Below are the code and all the weights of a small trained network. Each question names an input and a target symbol and asks about switching units off, where a switched-off unit gives its printed mean instead of its output.

import numpy as np


def w(rows, s, z=0):
    codes = np.array(rows[::2]) - 128.0
    scale = np.full(codes.shape[1], s)
    scale[-1] = z or s
    return codes * scale


def f(y):
    return y / 2 * (1 + np.tanh(0.7978845608 * (y + 0.044715 * y**3)))


def softmax(a):
    e = np.exp(a - a.max(-1, keepdims=True))
    return e / e.sum(-1, keepdims=True)


def log_softmax(a):
    a = a - a.max(-1, keepdims=True)
    return a - np.log(np.exp(a).sum(-1, keepdims=True))


def net(x, mask):
    ids = ['αβγδεμξπστφψω'.index(c) for c in x.split()]
    T = len(ids)
    res = E[ids] + P[:T]
    q, k, v = (res @ M[0].T for M in (Q, K, V))
    z = softmax(np.where(np.tri(T) > 0, q @ k.T / 2**0.5, -1e9)) @ v
    res = res + np.where(mask[0], z, O[0][:, -1]) @ O[0][:, :-1]
    y = f(res @ A[0][:, :-1].T + A[0][:, -1])
    res = res + np.where(mask[1:13], y, B[0][:, -1]) @ B[0][:, :-1]
    return log_softmax(res[-1] @ U[:, :-1].T + U[:, -1])


Q, K, V, O, A, B = {}, {}, {}, {}, {}, {}
E = w([
[146,113,58,76,77,104,90],'α',
[179,104,107,161,90,164,143],'β',
[161,146,95,125,137,81,108],'γ',
[174,86,142,82,60,172,80],'δ',
[138,141,74,7,103,107,34],'ε',
[193,177,93,152,159,167,135],'μ',
[151,185,131,90,89,167,107],'ξ',
[164,122,145,109,170,180,117],'π',
[135,144,193,124,84,119,147],'σ',
[120,135,62,125,217,179,112],'τ',
[111,40,173,90,206,130,108],'φ',
[95,54,125,124,239,184,92],'ψ',
[75,92,186,84,135,106,133],'ω',
],0.011)
P = w([
[209,81,120,188,83,53,45],'0',
[211,160,192,52,180,186,78],'1',
[197,21,67,56,152,136,203],'2',
[38,161,143,205,86,154,144],'3',
[109,238,254,68,253,208,129],'4',
[184,7,44,31,167,183,224],'5',
[11,161,133,183,100,165,187],'6',
],0.009)
Q[0] = w([
[34,217,154,223,131,136,87],'h0',
[193,27,5,195,35,58,166],'h0',
],0.011)
K[0] = w([
[74,211,100,88,107,253,240],'h0',
[255,170,128,166,91,124,7],'h0',
],0.0098)
V[0] = w([
[109,98,26,202,250,214,48],'h0',
[48,9,218,91,149,91,86],'h0',
],0.011)
O[0] = w([
[193,178,8,237,166,195,42,252],'h0',
[30,23,154,142,181,144,26,157],'h0',
],0.012,0.0017)
A[0] = w([
[194,88,121,119,238,175,209,93],'n0',
[54,165,120,168,125,184,175,83],'n1',
[184,86,168,8,188,131,100,98],'n2',
[138,196,66,201,150,127,98,2],'n3',
[233,150,29,176,193,144,106,144],'n4',
[101,164,158,247,151,25,161,171],'n5',
[206,156,130,98,105,125,224,139],'n6',
[111,93,163,239,6,150,123,102],'n7',
[56,85,40,237,16,1,147,86],'n8',
[87,120,82,193,76,199,76,156],'n9',
[234,112,89,145,149,122,99,32],'n10',
[94,130,122,187,152,198,57,12],'n11',
],0.0077,0.0075)
B[0] = w([
[158,187,128,139,57,87,90,165],'n0',
[176,156,160,95,159,178,133,132],'n1',
[106,125,183,201,84,99,153,177],'n2',
[96,134,126,111,28,100,134,168],'n3',
[97,120,123,127,164,217,151,252],'n4',
[98,141,168,200,251,87,52,134],'n5',
[129,165,75,151,215,62,122,182],'n6',
[253,98,170,110,132,163,208,135],'n7',
[1,61,26,228,73,49,245,129],'n8',
[141,143,176,52,123,45,128,192],'n9',
[56,187,164,101,156,147,188,167],'n10',
[147,74,101,92,126,53,198,174],'n11',
],0.0098,0.015)
U = w([
[94,111,43,180,59,85,128,189],'α',
[201,59,87,199,166,130,225,128],'β',
[79,125,66,209,146,85,101,155],'γ',
[195,71,137,114,34,154,132,228],'δ',
[84,161,81,123,34,91,10,245],'ε',
[109,165,115,169,216,116,142,26],'μ',
[194,225,151,69,127,17,82,134],'ξ',
[179,73,161,133,206,254,80,220],'π',
[138,146,237,122,146,95,201,35],'σ',
[69,159,133,119,80,152,161,21],'τ',
[133,96,120,120,211,81,47,114],'φ',
[111,113,118,56,177,103,161,2],'ψ',
[29,93,151,172,142,164,94,92],'ω',
],0.0077,0.0071)

Each question gives the input, a string of symbols that net reads in full, and the target symbol t.
The units are the heads (2 rows each of Q, K, V and O) and the neurons (one row each of A and B). Each row of codes is followed by its name. A weight is (code - 128) times the scale printed after its matrix; where a second scale follows, it is the last column's (O, A, B and U).
mask holds one flag per unit, heads first, then neurons. A switched-off unit (its flag False) gives its mean, the last column of its rows in O or B, instead of its output. The means were averaged over made-up inputs and are rounded, as every weight is.
A unit's drop is (log p(t) with every unit on - log p(t) with that unit switched off) / (log p(t) with every unit on - log p(t) with every unit switched off).
The circuit of an input: a set's keep is (log p(t) with only the set's units on - log p(t) with every unit switched off) / (log p(t) with every unit on - log p(t) with every unit switched off). Starting from the 12 units with the biggest drops (on a tie, the unit counted first), units are removed one at a time, each time the one whose removal leaves the highest keep (on an exact tie, the one counted first), for as long as the keep stays at least 0.8.
circuit, biggest first: the units of the circuit, biggest drop first
unit that matters most: the unit with the biggest drop
k most important neurons: the k neurons with the biggest drops, biggest first
input σ σ γ, target σ: circuit, biggest first : (h0)
input ξ τ γ π π δ, target ξ: circuit, biggest first : (h0; n4)
input π σ α α α ε, target π: circuit, biggest first : (h0; n4; n11)
input π ε φ, target π: circuit, biggest first : (h0; n3; n11)
input ξ π δ μ, target μ: circuit, biggest first : (h0; n4; n6; n5)
input μ ω β, target μ: circuit, biggest first : (h0; n6; n4; n10)
input π α δ, target π: circuit, biggest first : (h0; n3; n11)
input ω δ ξ δ ψ, target ψ: 3 most important neurons : (n11; n9; n4)
input π β π ψ π, target ψ: 4 most important neurons : (n11; n4; n9; n3)
input π ξ δ π τ, target τ: 2 most important neurons : (n4; n3)
input σ α σ μ, target μ: circuit, biggest first : (h0; n6; n4; n5)
input π φ π, target π: circuit, biggest first : (h0; n4)
input μ γ π μ α β β, target β: 2 most important neurons : (n7; n8)
input ξ π τ, target ξ: 2 most important neurons : (n0; n4)
input π ψ ω φ π, target ω: 2 most important neurons : (n2; n9)
input ψ γ π δ, target δ: 3 most important neurons : (n7; n6; n4)
input ξ β ψ, target ξ: circuit, biggest first : (h0; n0)
input π ψ π π π μ, target π: circuit, biggest first : (n4; h0)
input φ γ ξ ξ δ, target ξ: 3 most important neurons : (n4; n6; n10)
input ξ σ π φ π, target φ: unit that matters most : h0
input ξ α π σ τ, target τ: 4 most important neurons : (n3; n4; n10; n0)
